tene: [140 135 135 147 137 139 135 155 135 137 133 160 137 150 136 141 138 135
 135 150 160 147 129 145 147 138 166 187 135 149 141 150 159 141 150 141
 132 133 152 150 138 142 148 130 141 146 129 156 147 152 143 148 138 138
 136 136 142 130 130]
zarot: [135 147 195 169 148 173 137 144 165 154 135 142 172 152 212 160 139 157
 134 139 166 169 169 162 180 157 158 148 150 145 247 138 168 149 142 201
 135 173 156 201 164 177 139 182 140 156 140 150 159 154 139 252 175 180
 167 140 150 158 162]
kidi: [133 133 139 133 138 140 152 139 137 147 131 156 137 142 140 142 138 137
 139 135 154 142 136 144 147 152 150 145 131 146 143 135 160 169 143 157
 129 141 149 151 137 147 132 142 138 148 139 129 139 147 141 153 153 142
 147 147 149 139 136]
Zoku: [138 129 160 164 141 148 152 152 150 199 134 150 145 179 132 184 141 137
 136 145 156 143 152 131 150 159 189 137 131 152 137 130 162 173 145 176
 139 168 168 204 130 163 137 147 140 148 162 132 145 178 132 141 162 162
 221 160 182 139 138]
kab: [132 147 153 169 145 166 148 157 148 159 136 155 146 156 146 168 136 146
 145 136 190 151 139 178 166 165 172 179 138 189 152 158 194 190 169 159
 138 152 151 199 141 160 158 138 165 152 141 195 163 165 157 170 158 161
 184 148 152 136 134]
vum: [145 132 136 141 140 143 131 149 133 135 129 162 132 165 134 134 141 134
 129 160 144 138 131 140 145 140 166 170 130 139 142 129 140 150 133 138
 130 132 154 141 144 135 138 132 134 138 129 130 144 153 137 146 134 131
 145 130 146 132 131]
order: [130 134 136 131 131 135 132 140 130 131 154 144 146 165 132 153 138 129
 140 149 133 132 129 135 160 129 130 132 140 146 142 141 129 138 134 138
 134 138 131 162 139 145 145 140 150 132 141 137 145 166 134 141 144 144
 133 143 130 170 134]
vum
order: [131 132 146 130 145 131 134 146 137 153 144 130 129 138 134 132 138 135
 144 141 154 132 130 138 133 150 140 129 142 139 130 170 166 140 145 140
 131 138 144 160 129 134 141 134 134 165 132 162 129 135 133 149 131 143
 140 141 136 132 145]
vum
chg kidi: [133 133 139 133 138 140 152 139 137 147 131 156 137 142 140 142 138 137
 139 135 154 142 136 144 147 152 150 145 131 146 143 135 160 170 143 157
 129 141 149 151 137 147 132 142 138 148 139 129 139 147 141 153 153 142
 147 147 149 139 136]
33, [169]
order: [152 159 168 166 146 189 134 160 148 190 145 136 141 165 165 155 199 136
 139 161 158 138 158 136 138 195 169 152 156 148 169 146 159 190 146 148
 170 147 166 158 194 157 172 151 178 153 184 179 138 157 163 141 132 165
 152 151 145 152 136]
kab
chg tene: [140 135 135 147 137 139 135 155 135 137 133 160 137 150 136 141 138 135
 135 150 160 147 129 145 147 138 166 187 135 149 141 150 159 141 150 141
 132 133 152 150 138 142 148 130 141 146 128 156 147 152 143 148 138 138
 136 136 142 130 130]
46, [129]
order: [129 129 129 129 130 130 130 130 131 131 131 131 132 132 132 132 132 133
 133 134 134 134 134 134 135 135 136 137 138 138 138 138 139 140 140 140
 140 141 141 141 142 143 144 144 144 145 145 145 146 146 149 150 153 154
 160 162 165 166 170]
vum
order: [141 135 160 138 135 135 150 187 166 147 133 138 135 142 141 135 141 148
 136 139 137 141 138 137 138 130 135 155 152 145 142 159 133 156 136 136
 129 152 147 140 146 147 137 143 141 130 150 148 160 150 132 129 150 138
 149 130 150 135 147]
tene

tene: [133 130 153 125 116 157 131]
zarot: [115 127 205 139  97 235 126]
kidi: [140 128  58 123 162  33 128]
chg tene: [133 131 153 125 116 157 131]
1, [130]
chg kidi: [140 127  58 123 162  33 128]
1, [128]

bepu: [126 123 157 150 138 124 141 104 103 226  97 111 232 103 176  99  99 120
 102 161 154  68  69 215 141 184 181 177  57  89 147 107  69 151  80 145
  32 153 211  98 190 185  87  91 137 180 124  96]
kidi: [123  82 115 132 209 143 235 163 210 225  85  77 237  65 127 102  85 211
 200 146 176 128 203  78  97 123 140  93 166  70 171 108 135 183 230 153
 118 132  73 145 104 131  93  84 143 191 131 183]
num: [111 116 130  79  79 133 176 127 147 154 107  62 147 181 116 130 119 185
  83  97 126 102 186  52 174  99 146 115 117  84 137  98  97  56 170  59
  82   7 131 160  46 136 109 150 148 126 157 183]
Zoku: [113 111 135 162 124 127 142 114 100 167 114 128 165  98 136  99 132 143
 105 136 127  74  75 162 183 144 154 168  59 114 131 110 114 154  88 122
  40 120 143 115 136 119  83 123  98 133 153  74]
zarot: [147  84  97  94 118 119 162  92 182 156 100  33 168 176 114 102 129 156
  82 119 159 106 158  83 194  89 103 127 127  62 170  96  96  60 168  58
 106  60 134 162 103 155 113 108 163 131 117 130]
tene: [126 123 157 150 138 124 141 104 103 226  97 111 232 103 176  99  99 120
 102 161 154  68  69 215 141 184 181 177  57  89 147 107  69 151  80 145
  32 153 211  98 176 116 102  78  71 119 144  81]
vadug: [115 166 235 104 171 140 146 123  78 209 127 211 230  65 200 143 131  73
 183 131 118  82 102 163  85 203  97 153 176 183  77 129 143 123 108 132
  93 225 132  85 191 135  70  84  93 210 145 237]
sezi: [176  98 126 119 215  80 154 102  99  78  69 145 124 147 120 184 161 141
 232 104  81 103 144 123 103 116 111  97  71 102 151 150 107 141 157 176
 138  57  89 211  69 181 226  68 153 176  99  32]
vum: [163 119 124 142 113 114 135  83 165 131 132 111 133  98 136  59 114 167
  74 115  40 153 136  98 114 168 105 154 122 162 123  88 110  74  75 114
  99 144 154 120 100 127 143 143 128 136 183 127]
order: [ 32  57  68  69  69  71  78  80  81  89  97  98  99  99 102 102 103 103
 104 107 111 116 119 120 123 124 126 138 141 141 144 145 147 150 151 153
 154 157 161 176 176 177 181 184 211 215 226 232]
tene
order: [136 119  83 123  98 133 153  74 113 111 135 162 124 127 142 114 100 167
 114 128 165  98 136  99 132 143 105 136 127  74  75 162 183 144 154 168
  59 114 131 110 114 154  88 122  40 120 143 115]
Zoku
order: [ 33  58  60  60  62  82  83  84  89  92  94  96  96  97 100 102 103 103
 106 106 108 113 114 117 118 119 119 127 127 129 130 131 134 147 155 156
 156 158 159 162 162 163 168 168 170 176 182 194]
zarot
chg zarot: [147  84  97  94 118 119 162  92 181 156 100  33 168 176 114 102 129 156
  82 119 159 106 158  83 194  89 103 127 127  62 170  96  96  60 168  58
 106  60 134 162 103 155 113 108 163 131 117 130]
8, [182]
order: [211 230  65 200 143 131  73 183 131 118  82 102 163  85 203  97 153 176
 183  77 129 143 123 108 132  93 225 132  85 191 135  70  84  93 210 145
 237 115 166 235 104 171 140 146 123  78 209 127]
vadug
chg zarot: [147  84  97  94 118 120 162  92 182 156 100  33 168 176 114 102 129 156
  82 119 159 106 158  83 194  89 103 127 127  62 170  96  96  60 168  58
 106  60 134 162 103 155 113 108 163 131 117 130]
5, [119]
chg vadug: [115 166 235 104 171 140 146 123  78 209 127 211 230  65 200 143 131  73
 183 131 118  82 102 163  86 203  97 153 176 183  77 129 143 123 108 132
  93 225 132  85 191 135  70  84  93 210 145 237]
24, [85]

